Here is a tiny trained network, its code and every weight. The questions are about switching its units off for an input and a target symbol, where a switched-off unit gives its printed mean instead of its output.

import numpy as np


def w(rows, s, z=0):
    codes = np.array(rows[::2]) - 128.0
    scale = np.full(codes.shape[1], s)
    scale[-1] = z or s
    return codes * scale


def norm(h):
    return h / np.sqrt((h * h).mean(-1, keepdims=True) + 1e-5)


def f(y):
    return np.maximum(y, 0)


def softmax(a):
    e = np.exp(a - a.max(-1, keepdims=True))
    return e / e.sum(-1, keepdims=True)


def log_softmax(a):
    a = a - a.max(-1, keepdims=True)
    return a - np.log(np.exp(a).sum(-1, keepdims=True))


def net(x, mask):
    ids = ['αβγδεζηλμξπσφψω'.index(c) for c in x.split()]
    T = len(ids)
    res = E[ids] + P[:T]
    u = 0
    for l in range(3):
        q, k, v = (norm(res) @ M[l].T for M in (Q, K, V))
        z = softmax(np.where(np.tri(T) > 0, q @ k.T / 2**0.5, -1e9)) @ v
        res = res + np.where(mask[u], z, O[l][:, -1]) @ O[l][:, :-1]
        u += 1
        y = f(norm(res) @ A[l][:, :-1].T + A[l][:, -1])
        res = res + np.where(mask[u : u + 4], y, B[l][:, -1]) @ B[l][:, :-1]
        u += 4
    return log_softmax(norm(res)[-1] @ U[:, :-1].T + U[:, -1])


Q, K, V, O, A, B = {}, {}, {}, {}, {}, {}
E = w([
[88,61,123,116,119,65,124],'α',
[96,144,54,81,141,202,66],'β',
[97,140,126,149,141,142,51],'γ',
[58,157,70,101,149,80,78],'δ',
[115,206,122,118,105,98,47],'ε',
[232,177,156,90,102,120,102],'ζ',
[157,145,17,23,123,161,117],'η',
[170,193,163,105,119,80,139],'λ',
[157,81,134,133,191,167,176],'μ',
[231,141,106,84,133,124,121],'ξ',
[129,211,125,198,126,83,102],'π',
[81,155,61,90,172,105,187],'σ',
[174,70,194,184,170,120,123],'φ',
[142,161,218,62,117,193,98],'ψ',
[6,190,207,73,105,136,52],'ω',
],0.02)
P = w([
[107,156,115,124,190,78,28],'0',
[105,136,100,158,170,127,1],'1',
[147,115,113,136,142,107,23],'2',
[116,142,96,144,137,96,74],'3',
[111,157,103,152,128,103,102],'4',
[131,106,102,123,114,61,137],'5',
[134,140,104,138,98,72,183],'6',
[105,170,138,154,86,75,161],'7',
[61,135,70,146,120,51,141],'8',
],0.0079)
Q[0] = w([
[197,109,41,122,200,104,86],'L0H1',
[175,1,115,229,77,181,246],'L0H1',
],0.0066)
K[0] = w([
[129,168,134,159,76,155,200],'L0H1',
[161,159,119,107,255,110,47],'L0H1',
],0.0085)
V[0] = w([
[123,150,253,36,51,236,125],'L0H1',
[118,49,208,58,152,91,89],'L0H1',
],0.0072)
O[0] = w([
[156,159,117,61,242,70,92,1],'L0H1',
[98,152,169,108,254,183,80,154],'L0H1',
],0.013,0.00089)
A[0] = w([
[134,67,100,102,129,197,129,109],'L0N1',
[244,254,195,128,102,161,115,252],'L0N2',
[186,85,178,238,177,65,165,196],'L0N3',
[143,119,181,113,90,107,105,195],'L0N4',
],0.008,0.003)
B[0] = w([
[43,184,106,72,55,23,173,155],'L0N1',
[135,25,99,130,169,103,145,254],'L0N2',
[212,197,1,128,184,243,49,174],'L0N3',
[53,210,5,170,131,1,107,174],'L0N4',
],0.0087,0.0074)
Q[1] = w([
[131,102,254,78,142,125,139],'L1H1',
[173,114,182,125,178,221,141],'L1H1',
],0.0057)
K[1] = w([
[3,197,161,43,187,151,55],'L1H1',
[108,61,250,154,85,144,48],'L1H1',
],0.0054)
V[1] = w([
[69,130,150,212,156,80,28],'L1H1',
[254,160,142,183,137,146,85],'L1H1',
],0.0091)
O[1] = w([
[30,180,113,142,129,154,153,254],'L1H1',
[58,6,46,154,123,111,86,151],'L1H1',
],0.015,0.0053)
A[1] = w([
[133,91,126,159,122,114,82,253],'L1N1',
[131,122,90,140,145,147,101,149],'L1N2',
[121,100,140,137,96,99,110,157],'L1N3',
[140,176,191,80,253,154,177,201],'L1N4',
],0.011,0.0039)
B[1] = w([
[68,132,133,75,53,183,159,246],'L1N1',
[133,5,170,71,106,111,190,231],'L1N2',
[126,115,196,144,127,240,182,175],'L1N3',
[142,25,81,206,254,78,154,255],'L1N4',
],0.0092,0.0056)
Q[2] = w([
[222,151,245,168,159,164,113],'L2H1',
[151,80,101,118,86,136,135],'L2H1',
],0.012)
K[2] = w([
[72,158,255,65,162,150,136],'L2H1',
[185,82,104,205,116,173,134],'L2H1',
],0.0083)
V[2] = w([
[112,121,113,116,181,248,168],'L2H1',
[130,122,177,97,137,38,177],'L2H1',
],0.011)
O[2] = w([
[195,155,254,196,66,228,101,226],'L2H1',
[75,145,209,84,17,101,224,3],'L2H1',
],0.011,0.0056)
A[2] = w([
[93,205,54,161,122,254,191,254],'L2N1',
[56,40,177,72,59,71,151,118],'L2N2',
[158,34,209,149,75,173,57,171],'L2N3',
[123,98,156,168,56,38,46,125],'L2N4',
],0.0078,0.0034)
B[2] = w([
[163,124,155,143,137,65,182,254],'L2N1',
[114,159,228,66,152,149,168,157],'L2N2',
[150,247,51,28,132,216,193,182],'L2N3',
[174,110,114,69,71,150,155,154],'L2N4',
],0.011,0.009)
U = w([
[117,139,209,180,148,141,161,200],'α',
[207,187,210,159,158,87,113,189],'β',
[77,137,201,172,132,157,106,20],'γ',
[106,197,190,181,130,118,194,3],'δ',
[54,245,83,128,132,94,135,165],'ε',
[71,52,173,31,138,128,128,71],'ζ',
[194,190,123,37,104,34,103,92],'η',
[69,108,158,75,134,68,187,67],'λ',
[179,139,192,106,127,210,164,166],'μ',
[133,67,167,21,104,174,174,65],'ξ',
[99,15,80,190,32,112,152,217],'π',
[195,142,184,172,67,63,245,118],'σ',
[142,72,111,162,119,235,13,96],'φ',
[158,37,109,110,254,78,60,186],'ψ',
[103,152,149,102,218,98,67,224],'ω',
],0.01,0.0032)

Each question gives the input, a string of symbols that net reads in full, and the target symbol t.
The units are the heads (2 rows each of Q, K, V and O) and the neurons (one row each of A and B). Each row of codes is followed by its name. A weight is (code - 128) times the scale printed after its matrix; where a second scale follows, it is the last column's (O, A, B and U).
mask holds one flag per unit, layer by layer, with each layer's heads first. A switched-off unit (its flag False) gives its mean, the last column of its rows in O or B, instead of its output. The means were averaged over made-up inputs and are rounded, as every weight is.
A unit's drop is (log p(t) with every unit on - log p(t) with that unit switched off) / (log p(t) with every unit on - log p(t) with every unit switched off).
The circuit of an input: a set's keep is (log p(t) with only the set's units on - log p(t) with every unit switched off) / (log p(t) with every unit on - log p(t) with every unit switched off). Starting from the 12 units with the biggest drops (on a tie, the unit counted first), units are removed one at a time, each time the one whose removal leaves the highest keep (on an exact tie, the one counted first), for as long as the keep stays at least 0.8.
units of the circuit, in order: the units of the circuit, biggest drop first
top k neurons: the k neurons with the biggest drops, biggest first
top k neurons in layer l: the k neurons of layer l with the biggest drops, biggest first
input π ε λ γ λ φ β, target φ: units of the circuit, in order : (L0N3 L2H1)
input ε ε η ψ ε ψ α ψ α, target ψ: units of the circuit, in order : (L0H1)
input β ε ψ β, target ψ: units of the circuit, in order : (L0H1 L1N4)
input δ ε β, target ε: units of the circuit, in order : (L1H1 L0N1)
input φ η π δ φ φ γ, target φ: units of the circuit, in order : (L2H1 L0N3 L1N4)
input π δ ψ ε π ε π, target π: units of the circuit, in order : (L1H1 L0H1 L0N3)
input ξ ε ε δ φ ε γ, target φ: units of the circuit, in order : (L2H1 L0N3)
input ζ σ π α ζ, target π: top 2 neurons : (L0N4 L0N3)
input φ ε ε, target φ: units of the circuit, in order : (L2H1 L0N3)
input ψ ε ε η ξ φ π, target φ: units of the circuit, in order : (L0N3 L1H1 L1N4)
input μ β μ, target μ: top 2 neurons : (L0N3 L0N1)
input β ε δ β, target ε: units of the circuit, in order : (L0N1 L1H1)
input ε ε δ φ π ε π β, target π: top 2 neurons : (L2N1 L0N1)
input ε π β η π ξ ε, target π: units of the circuit, in order : (L0H1)
input η φ π μ λ, target π: top 2 neurons : (L0N3 L0N4)
input β ε η μ φ ε, target φ: top 3 neurons in layer 0 : (L0N3 L0N4 L0N2)
input ε β δ, target ε: top 2 neurons : (L0N2 L1N3)
input β ξ π π ψ ε π μ, target π: units of the circuit, in order : (L0H1 L1H1)
input λ γ μ δ, target μ: top 2 neurons in layer 0 : (L0N3 L0N1)
input β α ψ σ ψ λ ε, target ψ: top 2 neurons : (L1N4 L0N2)
input ε φ ψ γ η φ β, target φ: top neuron in layer 0 : (L0N3)
input η ε ε, target η: top 4 neurons : (L1N4 L0N3 L1N2 L2N4)
input δ μ ζ μ δ, target μ: top 2 neurons : (L0N3 L2N3)
input φ ε π β η β β δ η, target η: top 2 neurons : (L0N1 L1N4)
input δ ε β φ ξ π δ, target π: top 2 neurons in layer 0 : (L0N3 L0N2)
input γ φ ε μ ω λ ε π γ, target π: top 2 neurons : (L0N3 L2N1)
